Below is a small trained network, with its code and all its weights. Each question gives an input and a class and asks what happens when units are switched off, that is, made to give their printed mean instead of their output.

import numpy as np


def w(rows, s, z=0):
    codes = np.array(rows[::2]) - 128.0
    scale = np.full(codes.shape[1], s)
    scale[-1] = z or s
    return codes * scale


def norm(h):
    return h / np.sqrt((h * h).mean(-1, keepdims=True) + 1e-5)


def f(y):
    return np.maximum(y, 0)


def log_softmax(a):
    a = a - a.max(-1, keepdims=True)
    return a - np.log(np.exp(a).sum(-1, keepdims=True))


def net(x, mask):
    res = np.array(x, float).reshape(1, 8) / 4 @ E
    u = 0
    for l in range(3):
        y = f(norm(res) @ A[l][:, :-1].T + A[l][:, -1])
        res = res + np.where(mask[u : u + 14], y, B[l][:, -1]) @ B[l][:, :-1]
        u += 14
    return log_softmax(norm(res)[-1] @ U[:, :-1].T + U[:, -1])


A, B = {}, {}
E = w([
[114,174,50],'x0',
[129,128,128],'x1',
[113,180,46],'x2',
[126,129,126],'x3',
[128,127,128],'x4',
[167,254,211],'x5',
[128,129,127],'x6',
[129,127,127],'x7',
],0.0055)
A[0] = w([
[145,248,136,156],'L0N0',
[143,129,113,53],'L0N1',
[81,115,45,180],'L0N2',
[67,127,174,104],'L0N3',
[185,167,126,33],'L0N4',
[134,133,139,78],'L0N5',
[54,26,75,251],'L0N6',
[123,142,141,80],'L0N7',
[201,246,184,142],'L0N8',
[92,68,26,97],'L0N9',
[242,143,140,58],'L0N10',
[182,253,149,48],'L0N11',
[129,171,139,94],'L0N12',
[128,134,143,65],'L0N13',
],0.0049,0.0027)
B[0] = w([
[109,46,126,230],'L0N0',
[131,120,129,128],'L0N1',
[214,133,185,207],'L0N2',
[151,147,130,139],'L0N3',
[112,119,121,137],'L0N4',
[136,139,136,128],'L0N5',
[254,144,137,252],'L0N6',
[124,150,148,129],'L0N7',
[26,108,179,244],'L0N8',
[184,155,164,200],'L0N9',
[105,150,122,144],'L0N10',
[61,72,129,204],'L0N11',
[96,99,130,150],'L0N12',
[136,142,126,128],'L0N13',
],0.0053,0.0041)
A[1] = w([
[255,113,180,114],'L1N0',
[77,156,132,231],'L1N1',
[104,74,85,236],'L1N2',
[155,106,85,3],'L1N3',
[94,122,177,84],'L1N4',
[152,218,151,129],'L1N5',
[51,49,165,219],'L1N6',
[108,72,69,120],'L1N7',
[162,61,144,57],'L1N8',
[142,234,151,139],'L1N9',
[128,143,145,79],'L1N10',
[127,122,126,81],'L1N11',
[149,92,136,83],'L1N12',
[175,100,138,78],'L1N13',
],0.0074,0.0017)
B[1] = w([
[152,71,28,253],'L1N0',
[48,102,165,187],'L1N1',
[108,254,212,163],'L1N2',
[155,140,116,148],'L1N3',
[141,206,137,180],'L1N4',
[112,71,85,167],'L1N5',
[101,237,193,226],'L1N6',
[126,225,134,149],'L1N7',
[58,98,69,177],'L1N8',
[100,65,94,175],'L1N9',
[112,146,126,136],'L1N10',
[144,119,114,128],'L1N11',
[87,106,84,155],'L1N12',
[112,96,70,173],'L1N13',
],0.0047,0.0049)
A[2] = w([
[98,254,96,151],'L2N0',
[134,152,234,138],'L2N1',
[72,243,100,128],'L2N2',
[204,68,153,86],'L2N3',
[58,170,69,46],'L2N4',
[122,109,97,67],'L2N5',
[171,118,45,113],'L2N6',
[210,84,146,57],'L2N7',
[111,143,213,134],'L2N8',
[137,27,170,1],'L2N9',
[231,199,69,137],'L2N10',
[200,50,145,67],'L2N11',
[69,217,106,113],'L2N12',
[59,108,52,130],'L2N13',
],0.0064,0.0032)
B[2] = w([
[62,100,110,233],'L2N0',
[211,166,149,254],'L2N1',
[49,68,109,236],'L2N2',
[72,48,114,202],'L2N3',
[121,24,157,159],'L2N4',
[154,131,97,138],'L2N5',
[185,167,164,247],'L2N6',
[92,87,130,182],'L2N7',
[186,197,109,244],'L2N8',
[2,190,54,163],'L2N9',
[119,242,160,240],'L2N10',
[80,69,100,211],'L2N11',
[49,44,103,217],'L2N12',
[191,99,159,186],'L2N13',
],0.0057,0.0031)
U = w([
[62,39,114,254],'0',
[190,89,84,123],'1',
[198,98,85,141],'2',
[176,243,54,28],'3',
[193,166,248,97],'4',
[74,179,186,73],'5',
[62,170,182,62],'6',
],0.017,0.0032)

Each question gives the input, the list of numbers given to net, and the class t.
The units are the neurons (one row each of A and B). Each row of codes is followed by its name. A weight is (code - 128) times the scale printed after its matrix; where a second scale follows, it is the last column's (A, B and U).
mask holds one flag per neuron, layer by layer. A switched-off neuron (its flag False) gives its mean, the last column of its row in B, instead of its output. The means were averaged over made-up inputs and are rounded, as every weight is.
A unit's drop is (log p(t) with every unit on - log p(t) with that unit switched off) / (log p(t) with every unit on - log p(t) with every unit switched off).
The circuit of an input: a set's keep is (log p(t) with only the set's units on - log p(t) with every unit switched off) / (log p(t) with every unit on - log p(t) with every unit switched off). Starting from the 12 units with the biggest drops (on a tie, the unit counted first), units are removed one at a time, each time the one whose removal leaves the highest keep (on an exact tie, the one counted first), for as long as the keep stays at least 0.8.
circuit, biggest first: the units of the circuit, biggest drop first
unit that matters most: the unit with the biggest drop
k most important neurons: the k neurons with the biggest drops, biggest first
top k neurons in layer l: the k neurons of layer l with the biggest drops, biggest first
drop of u: that unit's drop, to one decimal
input [5,-2,-8,-3,-1,-1,-7,0], class 1: most important neuron : [L1N0]
input [-2,7,7,-6,-4,-6,-2,0], class 2: circuit, biggest first : [L0N6, L0N8]
input [2,8,-6,-3,-7,0,8,6], class 1: circuit, biggest first : [L1N0, L0N8]
input [1,-3,3,-5,0,-2,-3,5], class 3: circuit, biggest first : [L0N8, L0N0]
input [5,-1,0,1,2,-5,5,-8], class 1: 4 most important neurons : [L0N6, L0N2, L1N6, L0N9]
input [1,5,1,-2,7,2,-4,-2], class 0: top 2 neurons in layer 0 : [L0N6, L0N2]
input [-8,3,5,-6,1,-2,2,-5], class 2: 2 most important neurons : [L1N0, L0N8]
input [-6,4,2,4,-6,-5,-8,-7], class 2: top 2 neurons in layer 1 : [L1N0, L1N1]
input [-5,-5,3,3,-6,5,-8,4], class 6: 3 most important neurons : [L0N6, L0N2, L0N8]
input [-7,-1,4,4,3,-8,4,-2], class 2: 2 most important neurons : [L0N8, L0N6]
input [-2,7,6,7,0,-1,-6,8], class 2: top 2 neurons in layer 1 : [L1N6, L1N0]
input [6,-6,0,4,6,0,-3,1], class 1: 2 most important neurons : [L0N2, L1N6]
input [-5,-3,5,8,2,0,-8,-7], class 2: 2 most important neurons : [L0N8, L0N2]
input [-6,-7,7,7,-1,-6,-8,-4], class 2: unit that matters most : L0N6
input [5,-8,-2,-5,0,-6,-3,3], class 1: top 3 neurons in layer 0 : [L0N6, L0N2, L0N9]
input [2,-7,7,-5,-5,-6,-8,8], class 3: drop of L2N10 : 0.1
input [3,6,0,1,1,-6,1,-7], class 1: drop of L0N6 : 0.5
input [5,6,-6,-3,2,0,7,-8], class 1: drop of L0N8 : 1.0
